Below is a small trained network, with its code and all its weights. Each question gives an input and a class and asks what happens when units are switched off, that is, made to give their printed mean instead of their output.

import numpy as np


def w(rows, s, z=0):
    codes = np.array(rows[::2]) - 128.0
    scale = np.full(codes.shape[1], s)
    scale[-1] = z or s
    return codes * scale


def f(y):
    return np.maximum(y, 0)


def log_softmax(a):
    a = a - a.max(-1, keepdims=True)
    return a - np.log(np.exp(a).sum(-1, keepdims=True))


def net(x, mask):
    res = np.array(x, float).reshape(1, 7) / 4 @ E
    y = f(res @ A[0][:, :-1].T + A[0][:, -1])
    res = res + np.where(mask, y, B[0][:, -1]) @ B[0][:, :-1]
    return log_softmax(res[-1] @ U[:, :-1].T + U[:, -1])


A, B = {}, {}
E = w([
[31,124,2],'x0',
[132,75,172],'x1',
[165,80,158],'x2',
[163,230,229],'x3',
[171,137,119],'x4',
[246,112,9],'x5',
[183,222,107],'x6',
],0.0087)
A[0] = w([
[127,221,95,99],'n0',
[80,207,135,249],'n1',
[169,78,185,196],'n2',
[22,4,125,142],'n3',
[172,104,123,102],'n4',
[131,112,218,159],'n5',
],0.011,0.014)
B[0] = w([
[98,70,95,160],'n0',
[2,178,71,250],'n1',
[127,218,80,228],'n2',
[36,79,240,244],'n3',
[115,98,93,145],'n4',
[137,228,166,217],'n5',
],0.0094,0.014)
U = w([
[64,125,88,136],'0',
[91,33,133,157],'1',
[247,49,228,4],'2',
[89,188,89,56],'3',
[235,56,215,2],'4',
[135,177,243,199],'5',
[254,138,24,142],'6',
[82,192,108,180],'7',
],0.0093,0.012)

Each question gives the input, the list of numbers given to net, and the class t.
The units are the neurons (one row each of A and B). Each row of codes is followed by its name. A weight is (code - 128) times the scale printed after its matrix; where a second scale follows, it is the last column's (A, B and U).
mask holds one flag per neuron, in row order. A switched-off neuron (its flag False) gives its mean, the last column of its row in B, instead of its output. The means were averaged over made-up inputs and are rounded, as every weight is.
A unit's drop is (log p(t) with every unit on - log p(t) with that unit switched off) / (log p(t) with every unit on - log p(t) with every unit switched off).
The circuit of an input: a set's keep is (log p(t) with only the set's units on - log p(t) with every unit switched off) / (log p(t) with every unit on - log p(t) with every unit switched off). Starting from all 6 units, units are removed one at a time, each time the one whose removal leaves the highest keep (on an exact tie, the one counted first), for as long as the keep stays at least 0.8.
circuit, biggest first: the units of the circuit, biggest drop first
most important unit: the unit with the biggest drop
k most important neurons: the k neurons with the biggest drops, biggest first
drop of u: that unit's drop, to one decimal
input [3,1,7,-5,-8,-7,-1], class 5: 2 most important neurons -> [n3, n0]
input [-6,-7,4,1,2,-4,8], class 7: circuit, biggest first -> [n1, n3]
input [-2,-7,-1,6,5,-6,6], class 7: most important unit -> n1
input [7,5,0,-3,2,-1,-1], class 1: circuit, biggest first -> [n3, n2]
input [6,-8,-3,8,-2,8,6], class 0: circuit, biggest first -> [n0, n5]
input [0,7,0,-3,-3,-4,-7], class 5: circuit, biggest first -> [n3, n5]
input [1,6,1,-8,4,7,-2], class 1: circuit, biggest first -> [n3, n1]
input [-8,-5,-3,-6,-2,-1,-7], class 5: circuit, biggest first -> [n1, n3]
input [3,-1,-3,-1,6,3,-3], class 1: 2 most important neurons -> [n2, n5]
input [-5,-4,-5,-7,-4,-1,-5], class 1: circuit, biggest first -> [n5, n3]
input [-3,6,0,-8,-8,-1,2], class 5: 2 most important neurons -> [n1, n3]
input [-7,-7,3,1,3,-5,7], class 7: circuit, biggest first -> [n1, n3]
input [7,-2,8,-2,0,6,3], class 6: circuit, biggest first -> [n3, n1]
input [-2,-7,8,1,0,8,-5], class 6: circuit, biggest first -> [n3]
input [2,7,7,-7,8,1,1], class 1: circuit, biggest first -> [n5, n1]
input [2,1,0,5,-5,8,-8], class 1: 3 most important neurons -> [n5, n1, n2]
input [-2,-8,7,3,5,-5,-2], class 7: 3 most important neurons -> [n3, n1, n2]
input [-2,3,6,1,8,3,-6], class 6: 4 most important neurons -> [n3, n1, n2, n4]
input [7,-3,-5,1,-7,0,1], class 0: 3 most important neurons -> [n5, n2, n0]
input [-4,-8,6,6,1,-7,5], class 7: most important unit -> n1
input [-8,3,-1,2,-3,6,0], class 6: 3 most important neurons -> [n3, n1, n2]
input [-4,-7,-6,8,-6,0,1], class 7: drop of n1 -> 0.3
input [-2,-2,0,3,2,6,6], class 6: drop of n5 -> 0.1
input [0,-5,6,5,6,7,-4], class 6: drop of n2 -> 0.0
input [0,4,-3,8,0,-6,1], class 7: drop of n3 -> 0.2
